Below are the code and all the weights of a small trained network. Each question names an input and a class and asks about switching units off, where a switched-off unit gives its printed mean instead of its output.

import numpy as np


def w(rows, s, z=0):
    codes = np.array(rows[::2]) - 128.0
    scale = np.full(codes.shape[1], s)
    scale[-1] = z or s
    return codes * scale


def f(y):
    return np.maximum(y, 0)


def log_softmax(a):
    a = a - a.max(-1, keepdims=True)
    return a - np.log(np.exp(a).sum(-1, keepdims=True))


def net(x, mask):
    res = np.array(x, float).reshape(1, 5) / 4 @ E
    y = f(res @ A[0][:, :-1].T + A[0][:, -1])
    res = res + np.where(mask, y, B[0][:, -1]) @ B[0][:, :-1]
    return log_softmax(res[-1] @ U[:, :-1].T + U[:, -1])


A, B = {}, {}
E = w([
[107,137,77,46,11],'x0',
[40,75,220,61,89],'x1',
[219,68,163,162,53],'x2',
[165,136,151,51,198],'x3',
[75,236,233,136,131],'x4',
],0.012)
A[0] = w([
[148,79,64,106,44,246],'N1',
[176,180,192,131,226,255],'N2',
[76,236,194,205,234,109],'N3',
[171,65,82,176,38,201],'N4',
[221,41,49,99,165,179],'N5',
[101,8,195,112,87,189],'N6',
[163,3,49,127,183,144],'N7',
[93,185,109,178,228,103],'N8',
[205,131,132,105,155,85],'N9',
[176,34,174,176,78,182],'N10',
[111,168,129,157,204,101],'N11',
[120,54,76,120,120,151],'N12',
[28,141,175,4,108,182],'N13',
[102,125,211,206,193,172],'N14',
[177,229,100,145,104,191],'N15',
],0.011,0.0053)
B[0] = w([
[68,113,66,179,61,206],'N1',
[254,181,130,39,161,249],'N2',
[158,193,155,126,204,254],'N3',
[147,137,137,177,72,210],'N4',
[151,33,36,149,128,223],'N5',
[100,96,206,140,113,199],'N6',
[124,32,77,186,163,214],'N7',
[111,148,109,119,172,209],'N8',
[169,98,118,78,110,166],'N9',
[207,121,169,164,79,204],'N10',
[133,155,104,121,190,187],'N11',
[88,104,124,163,129,173],'N12',
[31,106,185,63,146,219],'N13',
[194,159,219,164,181,220],'N14',
[111,186,66,102,90,194],'N15',
],0.011,0.019)
U = w([
[72,254,74,159,25,124],'0',
[11,132,186,50,144,254],'1',
[142,221,131,104,232,123],'2',
[187,163,223,195,135,82],'3',
[208,129,64,56,112,101],'4',
[100,55,74,228,135,153],'5',
[85,130,176,162,37,32],'6',
],0.0098,0.0037)

Each question gives the input, the list of numbers given to net, and the class t.
The units are the neurons (one row each of A and B). Each row of codes is followed by its name. A weight is (code - 128) times the scale printed after its matrix; where a second scale follows, it is the last column's (A, B and U).
mask holds one flag per neuron, in row order. A switched-off neuron (its flag False) gives its mean, the last column of its row in B, instead of its output. The means were averaged over made-up inputs and are rounded, as every weight is.
A unit's drop is (log p(t) with every unit on - log p(t) with that unit switched off) / (log p(t) with every unit on - log p(t) with every unit switched off).
The circuit of an input: a set's keep is (log p(t) with only the set's units on - log p(t) with every unit switched off) / (log p(t) with every unit on - log p(t) with every unit switched off). Starting from the 12 units with the biggest drops (on a tie, the unit counted first), units are removed one at a time, each time the one whose removal leaves the highest keep (on an exact tie, the one counted first), for as long as the keep stays at least 0.8.
circuit, biggest first: the units of the circuit, biggest drop first
unit that matters most: the unit with the biggest drop
k most important neurons: the k neurons with the biggest drops, biggest first
drop of u: that unit's drop, to one decimal
input [4,1,-7,5,-5], class 1: unit that matters most : N13
input [-6,-5,6,0,-1], class 4: circuit, biggest first : [N5; N2]
input [2,-8,3,-3,0], class 5: 2 most important neurons : [N5; N2]
input [-6,-8,5,5,1], class 4: 4 most important neurons : [N5; N9; N2; N13]
input [-4,4,5,1,-3], class 5: 4 most important neurons : [N3; N2; N7; N5]
input [2,7,8,4,-4], class 5: 2 most important neurons : [N5; N7]
input [0,-1,0,6,0], class 4: 2 most important neurons : [N3; N14]
input [2,8,-1,-4,-6], class 6: 3 most important neurons : [N6; N13; N5]
input [8,-3,2,-2,-2], class 5: 2 most important neurons : [N2; N5]
input [8,7,0,4,-1], class 1: drop of N13 : 0.1
input [3,-1,2,-4,2], class 0: drop of N1 : 0.0
input [4,4,3,3,0], class 1: drop of N13 : 0.6
